Below are the code and all the weights of a small trained network. Each question names an input and a target symbol and asks about switching units off, where a switched-off unit gives its printed mean instead of its output.

import numpy as np


def w(rows, s, z=0):
    codes = np.array(rows[::2]) - 128.0
    scale = np.full(codes.shape[1], s)
    scale[-1] = z or s
    return codes * scale


def norm(h):
    return h / np.sqrt((h * h).mean(-1, keepdims=True) + 1e-5)


def f(y):
    return y / 2 * (1 + np.tanh(0.7978845608 * (y + 0.044715 * y**3)))


def softmax(a):
    e = np.exp(a - a.max(-1, keepdims=True))
    return e / e.sum(-1, keepdims=True)


def log_softmax(a):
    a = a - a.max(-1, keepdims=True)
    return a - np.log(np.exp(a).sum(-1, keepdims=True))


def net(x, mask):
    ids = ['ΛΠΣΦΩαβγηξψ'.index(c) for c in x.split()]
    T = len(ids)
    res = E[ids] + P[:T]
    r = norm(res)
    for j in range(2):
        rows = slice(2 * j, 2 * j + 2)
        q, k, v = (r @ M[0][rows].T for M in (Q, K, V))
        z = softmax(np.where(np.tri(T) > 0, q @ k.T / 2**0.5, -1e9)) @ v
        o = O[0][rows]
        res = res + np.where(mask[j], z, o[:, -1]) @ o[:, :-1]
    y = f(norm(res) @ A[0][:, :-1].T + A[0][:, -1])
    res = res + np.where(mask[2:10], y, B[0][:, -1]) @ B[0][:, :-1]
    return log_softmax(norm(res)[-1] @ U[:, :-1].T + U[:, -1])


Q, K, V, O, A, B = {}, {}, {}, {}, {}, {}
E = w([
[87,142,116,107,122,71],'Λ',
[104,33,100,137,7,125],'Π',
[150,154,82,124,167,91],'Σ',
[159,66,126,112,131,138],'Φ',
[164,80,94,133,156,138],'Ω',
[127,175,120,117,115,102],'α',
[147,161,69,112,103,146],'β',
[87,199,79,153,173,99],'γ',
[170,116,80,144,173,133],'η',
[101,142,170,145,80,101],'ξ',
[102,168,179,70,143,114],'ψ',
],0.02)
P = w([
[119,112,193,204,82,80],'0',
[130,130,101,133,107,176],'1',
[82,84,12,4,189,88],'2',
[164,115,181,190,150,42],'3',
[127,148,147,116,171,183],'4',
[9,132,12,86,173,46],'5',
[125,160,208,181,213,71],'6',
],0.014)
Q[0] = w([
[119,146,129,86,60,205],'h1',
[162,84,80,110,175,54],'h1',
[81,137,77,55,76,254],'h2',
[141,78,114,146,51,45],'h2',
],0.011)
K[0] = w([
[102,149,94,104,131,217],'h1',
[103,132,177,190,102,58],'h1',
[76,169,148,84,165,242],'h2',
[73,84,131,168,10,133],'h2',
],0.011)
V[0] = w([
[139,170,242,121,119,131],'h1',
[117,144,60,76,175,209],'h1',
[62,180,51,75,50,57],'h2',
[207,254,102,177,96,186],'h2',
],0.008)
O[0] = w([
[233,137,170,71,102,136,149],'h1',
[174,7,138,174,26,53,2],'h1',
[79,125,100,96,239,63,181],'h2',
[230,118,177,202,154,119,173],'h2',
],0.012,0.0082)
A[0] = w([
[60,160,63,81,211,197,178],'n1',
[188,134,15,65,162,142,127],'n2',
[142,9,163,107,124,233,57],'n3',
[229,60,43,168,134,182,53],'n4',
[210,148,151,214,115,115,138],'n5',
[52,30,62,43,72,148,120],'n6',
[178,250,172,151,130,160,183],'n7',
[234,191,152,220,134,113,3],'n8',
],0.011,0.0058)
B[0] = w([
[129,189,105,152,60,81,248],'n1',
[49,228,196,109,76,133,176],'n2',
[129,170,60,7,82,97,130],'n3',
[228,207,67,150,115,192,139],'n4',
[101,141,109,88,153,99,154],'n5',
[171,120,182,134,192,162,144],'n6',
[137,5,150,168,105,148,210],'n7',
[75,70,169,61,176,133,155],'n8',
],0.011,0.017)
U = w([
[146,152,76,11,139,110,254],'Λ',
[114,153,113,101,101,92,154],'Π',
[159,155,133,189,107,75,61],'Σ',
[157,136,142,135,37,146,131],'Φ',
[140,83,138,178,41,83,136],'Ω',
[194,186,203,147,163,126,19],'α',
[152,82,134,102,232,65,78],'β',
[216,111,92,175,139,85,211],'γ',
[105,54,126,110,128,169,195],'η',
[188,162,157,166,145,205,28],'ξ',
[175,114,213,32,103,96,102],'ψ',
],0.012,0.0043)

Each question gives the input, a string of symbols that net reads in full, and the target symbol t.
The units are the heads (2 rows each of Q, K, V and O) and the neurons (one row each of A and B). Each row of codes is followed by its name. A weight is (code - 128) times the scale printed after its matrix; where a second scale follows, it is the last column's (O, A, B and U).
mask holds one flag per unit, heads first, then neurons. A switched-off unit (its flag False) gives its mean, the last column of its rows in O or B, instead of its output. The means were averaged over made-up inputs and are rounded, as every weight is.
A unit's drop is (log p(t) with every unit on - log p(t) with that unit switched off) / (log p(t) with every unit on - log p(t) with every unit switched off).
The circuit of an input: a set's keep is (log p(t) with only the set's units on - log p(t) with every unit switched off) / (log p(t) with every unit on - log p(t) with every unit switched off). Starting from all 10 units, units are removed one at a time, each time the one whose removal leaves the highest keep (on an exact tie, the one counted first), for as long as the keep stays at least 0.8.
units of the circuit, in order: the units of the circuit, biggest drop first
most important unit: the unit with the biggest drop
heads that matter: for each layer, one digit per head in row order, 1 if its drop is at least 0.15 and else 0, layers parted by /
drop of u: that unit's drop, to one decimal
input β Φ α Π, target β: units of the circuit, in order	[n2, n7, n1]
input Φ β β Φ, target Φ: heads that matter	11
input β β α ξ, target β: units of the circuit, in order	[n2, n1]
input η β β η α ψ α, target η: units of the circuit, in order	[h2, n7, n1, n8]
input η Λ β Φ, target η: most important unit	h2
input Σ β η β Λ Π Π, target Π: heads that matter	01
input Λ Σ η β Π, target η: units of the circuit, in order	[h1, n1, n6, h2]
input ψ η ξ β Π, target η: heads that matter	11
input α Π Λ β β α ψ, target β: heads that matter	01
input β η ξ η, target β: heads that matter	01
input η η α η, target η: units of the circuit, in order	[h2, n8, n7]
input γ Ω β β β α Λ, target β: units of the circuit, in order	[h2, n2, n1]
input η Π β β α β Φ, target β: units of the circuit, in order	[h2, n2, n5, n8]
input Ω α Ω β ξ, target Ω: heads that matter	00
input Φ α γ β, target Φ: units of the circuit, in order	[h2]
input β ξ β η Λ Σ Σ, target η: heads that matter	01
input Φ β Σ Ω Ω β α, target Ω: units of the circuit, in order	[h2, n7]
input ψ Ω ψ ψ η η ψ, target ψ: units of the circuit, in order	[h1, h2, n7]
input η ξ Π β, target η: units of the circuit, in order	[h2, n7, n8]
input Φ η α β ξ Π Λ, target β: units of the circuit, in order	[n2]
input Φ β β η, target Φ: drop of n2	0.0
input Σ ψ β η α, target β: drop of n7	0.1
input Φ Π ψ η, target Ω: drop of n2	-0.1
